Below are the code and all the weights of a small trained network. Each question names an input and a class and asks about switching units off, where a switched-off unit gives its printed mean instead of its output.

import numpy as np


def w(rows, s, z=0):
    codes = np.array(rows[::2]) - 128.0
    scale = np.full(codes.shape[1], s)
    scale[-1] = z or s
    return codes * scale


def norm(h):
    return h / np.sqrt((h * h).mean(-1, keepdims=True) + 1e-5)


def f(y):
    return y / 2 * (1 + np.tanh(0.7978845608 * (y + 0.044715 * y**3)))


def log_softmax(a):
    a = a - a.max(-1, keepdims=True)
    return a - np.log(np.exp(a).sum(-1, keepdims=True))


def net(x, mask):
    res = np.array(x, float).reshape(1, 5) / 4 @ E
    u = 0
    for l in range(2):
        y = f(norm(res) @ A[l][:, :-1].T + A[l][:, -1])
        res = res + np.where(mask[u : u + 4], y, B[l][:, -1]) @ B[l][:, :-1]
        u += 4
    return log_softmax(norm(res)[-1] @ U[:, :-1].T + U[:, -1])


A, B = {}, {}
E = w([
[98,88,55,144],'x0',
[193,193,125,88],'x1',
[123,116,98,132],'x2',
[76,217,125,158],'x3',
[130,135,122,252],'x4',
],0.0031)
A[0] = w([
[93,204,171,93,3],'0.n1',
[66,77,161,235,231],'0.n2',
[199,234,162,174,125],'0.n3',
[189,151,115,3,33],'0.n4',
],0.0068,0.0018)
B[0] = w([
[212,94,77,145,151],'0.n1',
[240,231,167,240,252],'0.n2',
[232,202,42,4,218],'0.n3',
[36,123,198,220,202],'0.n4',
],0.004,0.0038)
A[1] = w([
[126,100,255,48,9],'1.n1',
[200,91,106,154,172],'1.n2',
[213,132,117,114,196],'1.n3',
[63,158,69,110,34],'1.n4',
],0.0081,0.0012)
B[1] = w([
[180,99,213,92,241],'1.n1',
[67,46,108,121,206],'1.n2',
[134,98,65,78,251],'1.n3',
[2,147,159,116,144],'1.n4',
],0.0082,0.0025)
U = w([
[160,226,61,42,207],'0',
[13,163,157,99,71],'1',
[109,31,76,150,7],'2',
[182,105,79,78,5],'3',
[168,180,143,246,242],'4',
[163,90,247,39,226],'5',
],0.015,0.0015)

Each question gives the input, the list of numbers given to net, and the class t.
The units are the neurons (one row each of A and B). Each row of codes is followed by its name. A weight is (code - 128) times the scale printed after its matrix; where a second scale follows, it is the last column's (A, B and U).
mask holds one flag per neuron, layer by layer. A switched-off neuron (its flag False) gives its mean, the last column of its row in B, instead of its output. The means were averaged over made-up inputs and are rounded, as every weight is.
A unit's drop is (log p(t) with every unit on - log p(t) with that unit switched off) / (log p(t) with every unit on - log p(t) with every unit switched off).
The circuit of an input: a set's keep is (log p(t) with only the set's units on - log p(t) with every unit switched off) / (log p(t) with every unit on - log p(t) with every unit switched off). Starting from all 8 units, units are removed one at a time, each time the one whose removal leaves the highest keep (on an exact tie, the one counted first), for as long as the keep stays at least 0.8.
units of the circuit, in order: the units of the circuit, biggest drop first
most important unit: the unit with the biggest drop
top k neurons: the k neurons with the biggest drops, biggest first
top k neurons in layer l: the k neurons of layer l with the biggest drops, biggest first
drop when u is switched off: that unit's drop, to one decimal
input [2,-8,4,2,0], class 4: units of the circuit, in order -> (0.n2)
input [7,8,2,-6,-8], class 5: units of the circuit, in order -> (0.n4; 0.n3)
input [0,-5,5,2,-6], class 1: top 2 neurons -> (1.n4; 0.n2)
input [-3,-4,-5,6,-3], class 0: top 2 neurons -> (0.n1; 0.n4)
input [7,-5,6,-2,5], class 4: top 4 neurons -> (0.n2; 0.n3; 1.n3; 0.n1)
input [-5,0,-8,-2,2], class 3: top 2 neurons -> (0.n3; 1.n3)
input [-6,-4,-6,-1,2], class 3: top 2 neurons -> (0.n4; 1.n3)
input [4,3,6,-2,-7], class 5: top 2 neurons in layer 1 -> (1.n1; 1.n2)
input [-5,0,-6,5,8], class 0: top 3 neurons -> (0.n3; 0.n4; 1.n3)
input [2,6,6,-2,8], class 0: top 3 neurons in layer 0 -> (0.n3; 0.n4; 0.n1)
input [5,-6,-1,0,4], class 4: drop when 0.n2 is switched off -> 0.3
input [1,-7,6,5,-3], class 4: drop when 0.n2 is switched off -> 0.6
input [-4,1,-5,4,4], class 0: drop when 1.n3 is switched off -> 0.0
input [-3,6,-7,-4,7], class 3: drop when 1.n4 is switched off -> 0.1
input [2,1,-1,4,-4], class 1: most important unit -> 0.n2
input [4,-7,-2,-6,7], class 4: top 3 neurons in layer 0 -> (0.n2; 0.n3; 0.n1)
